Here is a tiny trained network, its code and every weight. The questions are about switching its units off for an input and a target symbol, where a switched-off unit gives its printed mean instead of its output.

import numpy as np


def w(rows, s, z=0):
    codes = np.array(rows[::2]) - 128.0
    scale = np.full(codes.shape[1], s)
    scale[-1] = z or s
    return codes * scale


def f(y):
    return np.maximum(y, 0)


def softmax(a):
    e = np.exp(a - a.max(-1, keepdims=True))
    return e / e.sum(-1, keepdims=True)


def log_softmax(a):
    a = a - a.max(-1, keepdims=True)
    return a - np.log(np.exp(a).sum(-1, keepdims=True))


def net(x, mask):
    ids = ['αβδεζηθμξπσφψω'.index(c) for c in x.split()]
    T = len(ids)
    res = E[ids] + P[:T]
    r = res
    for j in range(2):
        rows = slice(4 * j, 4 * j + 4)
        q, k, v = (r @ M[0][rows].T for M in (Q, K, V))
        z = softmax(np.where(np.tri(T) > 0, q @ k.T / 4**0.5, -1e9)) @ v
        o = O[0][rows]
        res = res + np.where(mask[j], z, o[:, -1]) @ o[:, :-1]
    y = f(res @ A[0][:, :-1].T + A[0][:, -1])
    res = res + np.where(mask[2:18], y, B[0][:, -1]) @ B[0][:, :-1]
    return log_softmax(res[-1] @ U[:, :-1].T + U[:, -1])


Q, K, V, O, A, B = {}, {}, {}, {}, {}, {}
E = w([
[122,194,188,158],'α',
[156,151,222,38],'β',
[220,128,192,193],'δ',
[209,83,108,83],'ε',
[83,83,47,113],'ζ',
[122,44,55,142],'η',
[195,114,123,77],'θ',
[117,147,46,254],'μ',
[160,7,152,175],'ξ',
[109,194,71,6],'π',
[224,82,221,102],'σ',
[210,44,108,185],'φ',
[9,14,182,122],'ψ',
[238,78,108,187],'ω',
],0.014)
P = w([
[192,173,88,216],'0',
[140,126,120,253],'1',
[120,126,104,195],'2',
[112,129,95,173],'3',
[99,117,102,158],'4',
[92,125,101,128],'5',
[82,132,97,150],'6',
[79,132,100,155],'7',
],0.0033)
Q[0] = w([
[84,173,211,86],'head 0',
[99,233,187,145],'head 0',
[112,186,124,120],'head 0',
[113,127,78,85],'head 0',
[202,88,148,244],'head 1',
[13,64,123,96],'head 1',
[129,186,75,120],'head 1',
[143,122,196,153],'head 1',
],0.011)
K[0] = w([
[174,186,145,117],'head 0',
[178,247,152,144],'head 0',
[198,153,98,148],'head 0',
[121,120,117,147],'head 0',
[59,71,164,148],'head 1',
[198,168,142,202],'head 1',
[136,177,71,115],'head 1',
[135,133,208,141],'head 1',
],0.012)
V[0] = w([
[128,37,108,100],'head 0',
[178,152,39,91],'head 0',
[180,173,130,172],'head 0',
[110,165,222,59],'head 0',
[67,222,60,124],'head 1',
[2,117,211,102],'head 1',
[106,168,158,211],'head 1',
[68,97,119,151],'head 1',
],0.0076)
O[0] = w([
[34,63,167,177,137],'head 0',
[198,57,24,38,98],'head 0',
[191,43,155,110,186],'head 0',
[136,179,220,121,93],'head 0',
[210,188,95,147,3],'head 1',
[129,159,164,3,60],'head 1',
[60,175,135,237,146],'head 1',
[67,188,128,118,101],'head 1',
],0.0056,0.0059)
A[0] = w([
[149,144,121,72,197],'neuron 0',
[219,135,140,193,150],'neuron 1',
[94,95,81,100,116],'neuron 2',
[184,90,111,163,137],'neuron 3',
[171,173,87,95,72],'neuron 4',
[147,147,145,161,174],'neuron 5',
[65,151,60,173,185],'neuron 6',
[55,85,130,102,205],'neuron 7',
[145,59,196,127,98],'neuron 8',
[53,116,119,85,53],'neuron 9',
[205,80,167,98,115],'neuron 10',
[174,32,149,130,135],'neuron 11',
[10,95,142,89,254],'neuron 12',
[150,79,88,125,105],'neuron 13',
[93,75,128,25,140],'neuron 14',
[117,210,153,138,117],'neuron 15',
],0.012,0.0057)
B[0] = w([
[145,158,165,89,153],'neuron 0',
[87,160,104,117,250],'neuron 1',
[212,170,166,242,150],'neuron 2',
[76,89,67,154,220],'neuron 3',
[32,92,159,121,141],'neuron 4',
[136,184,121,145,187],'neuron 5',
[197,184,106,58,172],'neuron 6',
[162,140,158,146,173],'neuron 7',
[60,146,147,84,229],'neuron 8',
[97,150,2,132,137],'neuron 9',
[63,162,85,104,210],'neuron 10',
[94,129,152,157,253],'neuron 11',
[208,152,136,125,184],'neuron 12',
[144,21,135,60,164],'neuron 13',
[155,180,79,179,158],'neuron 14',
[163,64,140,108,147],'neuron 15',
],0.0065,0.011)
U = w([
[242,215,201,191,254],'α',
[181,154,205,60,168],'β',
[51,202,89,214,165],'δ',
[149,69,101,95,99],'ε',
[204,143,76,147,75],'ζ',
[221,81,107,159,103],'η',
[139,89,81,81,154],'θ',
[130,196,8,142,7],'μ',
[195,19,231,179,56],'ξ',
[132,164,45,27,217],'π',
[3,113,148,54,92],'σ',
[137,35,104,139,125],'φ',
[160,127,128,129,6],'ψ',
[123,93,72,116,54],'ω',
],0.0066,0.0036)

Each question gives the input, a string of symbols that net reads in full, and the target symbol t.
The units are the heads (4 rows each of Q, K, V and O) and the neurons (one row each of A and B). Each row of codes is followed by its name. A weight is (code - 128) times the scale printed after its matrix; where a second scale follows, it is the last column's (O, A, B and U).
mask holds one flag per unit, heads first, then neurons. A switched-off unit (its flag False) gives its mean, the last column of its rows in O or B, instead of its output. The means were averaged over made-up inputs and are rounded, as every weight is.
A unit's drop is (log p(t) with every unit on - log p(t) with that unit switched off) / (log p(t) with every unit on - log p(t) with every unit switched off).
The circuit of an input: a set's keep is (log p(t) with only the set's units on - log p(t) with every unit switched off) / (log p(t) with every unit on - log p(t) with every unit switched off). Starting from the 12 units with the biggest drops (on a tie, the unit counted first), units are removed one at a time, each time the one whose removal leaves the highest keep (on an exact tie, the one counted first), for as long as the keep stays at least 0.8.
circuit, biggest first: the units of the circuit, biggest drop first
unit that matters most: the unit with the biggest drop
top k neurons: the k neurons with the biggest drops, biggest first
heads that matter: for each layer, one digit per head in row order, 1 if its drop is at least 0.15 and else 0, layers parted by /
drop of u: that unit's drop, to one decimal
input σ α ζ ψ φ α σ, target β: circuit, biggest first -> head 1; neuron 3
input δ φ δ δ δ δ, target δ: circuit, biggest first -> head 1; neuron 1; neuron 13; neuron 12
input δ φ δ θ α, target α: unit that matters most -> neuron 3
input π α φ φ δ ζ ψ, target α: circuit, biggest first -> neuron 12; neuron 7; neuron 2
input σ δ δ ψ α α σ δ, target β: circuit, biggest first -> head 1; neuron 3
input σ δ δ, target δ: heads that matter -> 00
input δ δ ψ, target α: circuit, biggest first -> neuron 12; neuron 7; head 0
input σ δ α σ δ ψ δ, target β: heads that matter -> 01
input σ σ ξ, target ξ: heads that matter -> 11
input ε δ ψ δ ζ β φ, target α: heads that matter -> 11
input δ ψ θ δ δ ξ, target α: heads that matter -> 10
input σ ξ σ δ σ σ, target σ: top 3 neurons -> neuron 8; neuron 10; neuron 2
input φ δ ω, target φ: top 2 neurons -> neuron 13; neuron 3
input φ δ δ θ σ δ δ ξ, target ξ: unit that matters most -> head 0
input α δ β δ ε ψ φ η, target α: drop of neuron 12 -> 0.2
input δ σ ψ σ α σ, target β: drop of neuron 14 -> -0.1
input δ δ δ δ π ψ α μ, target α: drop of neuron 9 -> 0.0
input δ π α ψ δ ω, target α: drop of head 1 -> 0.4
